Below is a small trained network, with its code and all its weights. Each question gives an input and a class and asks what happens when units are switched off, that is, made to give their printed mean instead of their output.

import numpy as np


def w(rows, s, z=0):
    codes = np.array(rows[::2]) - 128.0
    scale = np.full(codes.shape[1], s)
    scale[-1] = z or s
    return codes * scale


def f(y):
    return np.maximum(y, 0)


def log_softmax(a):
    a = a - a.max(-1, keepdims=True)
    return a - np.log(np.exp(a).sum(-1, keepdims=True))


def net(x, mask):
    res = np.array(x, float).reshape(1, 5) / 4 @ E
    y = f(res @ A[0][:, :-1].T + A[0][:, -1])
    res = res + np.where(mask, y, B[0][:, -1]) @ B[0][:, :-1]
    return log_softmax(res[-1] @ U[:, :-1].T + U[:, -1])


A, B = {}, {}
E = w([
[90,98,188,44,80,85,155,210,198,103,154],'x0',
[72,69,59,162,76,177,51,196,95,33,130],'x1',
[212,106,126,101,169,214,190,194,144,71,86],'x2',
[161,48,188,121,128,119,4,93,171,136,66],'x3',
[145,174,114,94,206,138,45,165,156,110,210],'x4',
],0.011)
A[0] = w([
[118,93,104,158,89,182,107,178,129,55,122,57],'N1',
[52,77,75,147,118,177,90,142,116,65,119,26],'N2',
[94,218,62,131,115,147,215,151,97,116,200,54],'N3',
[159,81,168,150,117,129,51,94,203,124,99,59],'N4',
[96,144,111,139,146,143,177,129,146,157,153,58],'N5',
[157,111,98,135,87,157,120,142,125,96,144,73],'N6',
[117,109,148,139,96,145,148,111,111,152,85,20],'N7',
[95,159,94,99,123,96,151,129,84,132,152,3],'N8',
[164,131,115,189,197,183,95,51,19,128,103,70],'N9',
[160,143,157,117,183,83,187,90,194,165,96,37],'N10',
[148,164,109,106,190,120,70,182,136,136,177,21],'N11',
[188,178,195,115,145,100,166,108,133,190,132,69],'N12',
[87,102,195,97,97,56,148,200,189,116,140,61],'N13',
[211,170,198,89,188,124,168,80,172,175,132,65],'N14',
[178,165,132,104,216,151,40,130,142,106,241,42],'N15',
[184,83,178,121,130,102,34,87,174,129,74,58],'N16',
[138,116,142,139,124,135,108,124,148,132,127,41],'N17',
[236,97,146,100,170,226,183,172,150,67,83,38],'N18',
[122,76,163,188,30,126,191,93,68,149,63,76],'N19',
[65,80,71,147,94,166,89,146,95,54,140,80],'N20',
[137,83,144,139,81,142,189,106,127,120,58,14],'N21',
[7,145,147,161,80,31,66,65,115,161,186,36],'N22',
[155,64,175,106,144,146,52,117,137,161,74,13],'N23',
[93,82,200,35,87,107,143,147,178,74,144,57],'N24',
[194,145,93,155,139,173,110,103,90,142,100,24],'N25',
[144,156,129,182,143,147,113,80,79,119,98,18],'N26',
[86,139,140,88,108,118,163,162,128,119,154,94],'N27',
[137,173,99,179,122,99,99,109,116,138,109,60],'N28',
],0.011,0.0054)
B[0] = w([
[108,178,169,124,75,105,77,91,94,158,135,215],'N1',
[146,210,187,134,79,131,82,114,96,139,150,219],'N2',
[162,104,161,243,163,89,212,192,94,52,77,250],'N3',
[136,122,141,183,155,116,187,176,94,68,130,199],'N4',
[131,116,148,148,126,121,132,189,100,88,128,164],'N5',
[99,161,149,155,113,129,91,112,109,142,100,165],'N6',
[128,136,102,87,111,125,131,110,115,84,104,159],'N7',
[115,107,155,118,138,115,159,191,110,124,76,164],'N8',
[215,123,68,122,159,104,111,167,166,197,198,235],'N9',
[106,209,162,148,74,111,75,124,119,139,158,201],'N10',
[99,104,86,81,98,113,107,75,149,60,80,188],'N11',
[131,177,188,126,84,145,61,140,102,128,124,209],'N12',
[195,122,42,142,158,119,95,144,157,189,146,220],'N13',
[118,193,181,123,63,122,61,88,60,146,117,231],'N14',
[100,118,75,18,54,104,175,63,209,53,74,223],'N15',
[141,100,154,218,135,92,206,214,81,70,95,214],'N16',
[119,135,127,140,129,126,141,147,123,120,134,137],'N17',
[22,2,145,116,222,246,147,77,109,194,181,244],'N18',
[105,131,86,38,76,90,154,69,202,57,102,243],'N19',
[147,202,210,115,95,102,83,131,88,154,108,239],'N20',
[85,112,84,74,106,115,107,94,182,77,108,188],'N21',
[27,52,138,124,194,243,137,86,122,187,162,250],'N22',
[131,127,152,179,153,112,187,182,107,87,106,193],'N23',
[214,139,55,142,161,105,119,128,158,198,154,223],'N24',
[164,115,106,120,147,135,127,166,179,179,134,178],'N25',
[161,134,96,117,156,111,116,139,142,147,148,179],'N26',
[168,133,105,145,169,99,137,154,147,138,149,181],'N27',
[151,89,115,120,153,150,128,143,150,176,132,168],'N28',
],0.0093,0.016)
U = w([
[127,179,209,160,69,110,31,128,62,148,109,6],'0',
[150,108,151,237,161,96,214,186,74,46,84,208],'1',
[3,61,134,143,199,211,119,112,105,188,133,216],'2',
[254,123,30,156,161,97,85,149,152,201,131,100],'3',
[83,117,65,61,67,89,136,92,180,28,69,112],'4',
],0.0082,0.00023)

Each question gives the input, the list of numbers given to net, and the class t.
The units are the neurons (one row each of A and B). Each row of codes is followed by its name. A weight is (code - 128) times the scale printed after its matrix; where a second scale follows, it is the last column's (A, B and U).
mask holds one flag per neuron, in row order. A switched-off neuron (its flag False) gives its mean, the last column of its row in B, instead of its output. The means were averaged over made-up inputs and are rounded, as every weight is.
A unit's drop is (log p(t) with every unit on - log p(t) with that unit switched off) / (log p(t) with every unit on - log p(t) with every unit switched off).
The circuit of an input: a set's keep is (log p(t) with only the set's units on - log p(t) with every unit switched off) / (log p(t) with every unit on - log p(t) with every unit switched off). Starting from the 12 units with the biggest drops (on a tie, the unit counted first), units are removed one at a time, each time the one whose removal leaves the highest keep (on an exact tie, the one counted first), for as long as the keep stays at least 0.8.
circuit, biggest first: the units of the circuit, biggest drop first
k most important neurons: the k neurons with the biggest drops, biggest first
drop when u is switched off: that unit's drop, to one decimal
input [3,-2,6,5,0], class 2: circuit, biggest first	[N18]
input [-4,8,4,-8,-8], class 0: 3 most important neurons	[N20, N1, N2]
input [-4,5,5,2,1], class 0: 3 most important neurons	[N22, N20, N2]
input [-6,7,2,1,5], class 0: 2 most important neurons	[N20, N2]
input [2,4,4,0,3], class 0: 2 most important neurons	[N22, N1]
input [-4,5,-8,-7,4], class 2: 2 most important neurons	[N22, N16]
input [6,-6,-8,7,-8], class 2: 2 most important neurons	[N22, N3]
input [-3,-5,-5,-1,-6], class 4: 3 most important neurons	[N19, N18, N20]
input [-4,3,-1,2,-1], class 3: 4 most important neurons	[N9, N14, N12, N10]
input [4,2,7,-5,8], class 4: 2 most important neurons	[N15, N22]
input [-6,0,3,5,-7], class 4: 3 most important neurons	[N19, N21, N24]
input [6,5,3,5,-5], class 3: 4 most important neurons	[N24, N13, N3, N14]
input [-2,1,-4,4,5], class 4: drop when N15 is switched off	1.5
input [2,5,-8,3,0], class 2: drop when N22 is switched off	3.3
input [-8,-4,-7,5,-4], class 3: circuit, biggest first	[N9]
input [8,-1,8,4,3], class 2: drop when N9 is switched off	0.6
